[[136 128 150 100 118 130 137 150 108  99 151]
 [112 111 125 148 142 153 154 157 111 141 124]]
:
[[151 136 128 150 100 118 130 137 150 108  99]
 [124 112 111 125 148 142 153 154 157 111 141]]

[[125 128 130 136 120 122 123 120 121 116 116]
 [128 129 128 137 123 122 122 121 122 119 119]
 [118 123 126 130 113 113 118 114 117 115 115]
 [122 122 126 135 113 116 120 113 120 114 113]
 [121 121 126 117 106 112 118 115 121 125 122]
 [124 127 128 132 119 122 121 118 119 114 114]
 [124 126 125 134 116 120 121 114 118 116 113]]
:
[[116 125 128 130 136 120 122 123 120 121 116]
 [119 128 129 128 137 123 122 122 121 122 119]
 [115 118 123 126 130 113 113 118 114 117 115]
 [113 122 122 126 135 113 116 120 113 120 114]
 [122 121 121 126 117 106 112 118 115 121 125]
 [114 124 127 128 132 119 122 121 118 119 114]
 [113 124 126 125 134 116 120 121 114 118 116]]

[[125 112 115]
 [122 133 124]
 [125 140 153]
 [136 136 139]
 [131 126 124]
 [132 144 148]
 [123 143 156]
 [132 143 158]
 [129 117 112]
 [136 131 125]
 [131 116 116]]
:
[[115 125 112]
 [124 122 133]
 [153 125 140]
 [139 136 136]
 [124 131 126]
 [148 132 144]
 [156 123 143]
 [158 132 143]
 [112 129 117]
 [125 136 131]
 [116 131 116]]

[[139 113 135 130 141 132 144 119 131 127 130 116 115 134 127]
 [113 155 141 127 155 103 120 154 124 120 149 118 144 129 136]
 [115 107 133 125 135 122 140 122 134 139 121 139 114 126 140]]
:
[[127 139 113 135 130 141 132 144 119 131 127 130 116 115 134]
 [136 113 155 141 127 155 103 120 154 124 120 149 118 144 129]
 [140 115 107 133 125 135 122 140 122 134 139 121 139 114 126]]

[[117 117 104 149 136 133 137 156 139]
 [139 141 149 119 123 114 121 151 136]
 [134 128 128 123 125 128 134 142 127]
 [127 135 125 111 137 115 131 143 124]
 [145 128 128 125 118 119 119 138 149]
 [125 122 100 139 125 138 143 126 142]
 [134 123 113 128 114 125 137 132 144]
 [130 153 139 124 134 122 110 109 122]]
:
[[139 117 117 104 149 136 133 137 156]
 [136 139 141 149 119 123 114 121 151]
 [127 134 128 128 123 125 128 134 142]
 [124 127 135 125 111 137 115 131 143]
 [149 145 128 128 125 118 119 119 138]
 [142 125 122 100 139 125 138 143 126]
 [144 134 123 113 128 114 125 137 132]
 [122 130 153 139 124 134 122 110 109]]

[[128 125 130 127 132 132 127 124]
 [131 124 134 130 133 134 132 131]
 [155 129 119 123 131 135 114 123]
 [133 122 127 139 124 128 126 131]
 [119 152 110 116 114 122 139 125]
 [120 132 142 138 137 133 142 124]]
:
[[124 128 125 130 127 132 132 127]
 [131 131 124 134 130 133 134 132]
 [123 155 129 119 123 131 135 114]
 [131 133 122 127 139 124 128 126]
 [125 119 152 110 116 114 122 139]
 [124 120 132 142 138 137 133 142]]
---
[[130 129 125 115 128 119 129 132 127 137 152 112 127 130 141]
 [127 130 134 122 126 122 139 145 132 129 119 157 133 132 120]]
:
[[130 125 128 129 127 152 127 141]
 [127 134 126 139 132 119 133 120]]

[[132 130]
 [113 118]
 [131 122]
 [127 128]
 [125 130]
 [140 128]
 [134 127]
 [113 128]
 [133 128]
 [150 125]
 [112 124]
 [151 123]]
:
[[132]
 [113]
 [131]
 [127]
 [125]
 [140]
 [134]
 [113]
 [133]
 [150]
 [112]
 [151]]

[[122 120 121 142 130 139 129 135 119 138]
 [125 131 138 124 125 131 129 130 127 127]
 [129 129 117 131 128 130 128 125 124 129]
 [133 117 144 123 123 125 129 138 125 125]
 [134 120 142 126 125 133 135 145 121 129]
 [142 107 110 137 115 116 122 118 142 118]
 [121 123 132 136 131 130 128 135 123 130]]
:
[[122 121 130 129 119]
 [125 138 125 129 127]
 [129 117 128 128 124]
 [133 144 123 129 125]
 [134 142 125 135 121]
 [142 110 115 122 142]
 [121 132 131 128 123]]

[[133 123 100]
 [146 138 133]
 [136 144 120]
 [120 125 129]
 [101 141 120]
 [144 145 153]
 [113 126 125]
 [118 102 126]]
:
[[133 100]
 [146 133]
 [136 120]
 [120 129]
 [101 120]
 [144 153]
 [113 125]
 [118 126]]

[[139 123 138 140 120 130 138 132 117 124 123 103 125]
 [125 126 133 128 129 124 134 129 133 123 130 117 132]
 [130 127 132 137 125 131 133 131 131 109 120 117 120]
 [125 127 127 128 139 129 131 117 145 112 128 133 128]]
:
[[139 138 120 138 117 123 125]
 [125 133 129 134 133 130 132]
 [130 132 125 133 131 120 120]
 [125 127 139 131 145 128 128]]

[[113 144 114 149 117 106 101 126 154 120 135 131]
 [156 108 120 107 129 143 151 116 137 115 136 132]]
:
[[113 114 117 101 154 135]
 [156 120 129 151 137 136]]

[[121 113]
 [127 128]
 [151 122]
 [110 126]
 [136 110]
 [132 142]
 [141 117]
 [146 132]
 [128 133]
 [123 153]
 [106 123]
 [136 113]]
:
[[121]
 [127]
 [151]
 [110]
 [136]
 [132]
 [141]
 [146]
 [128]
 [123]
 [106]
 [136]]
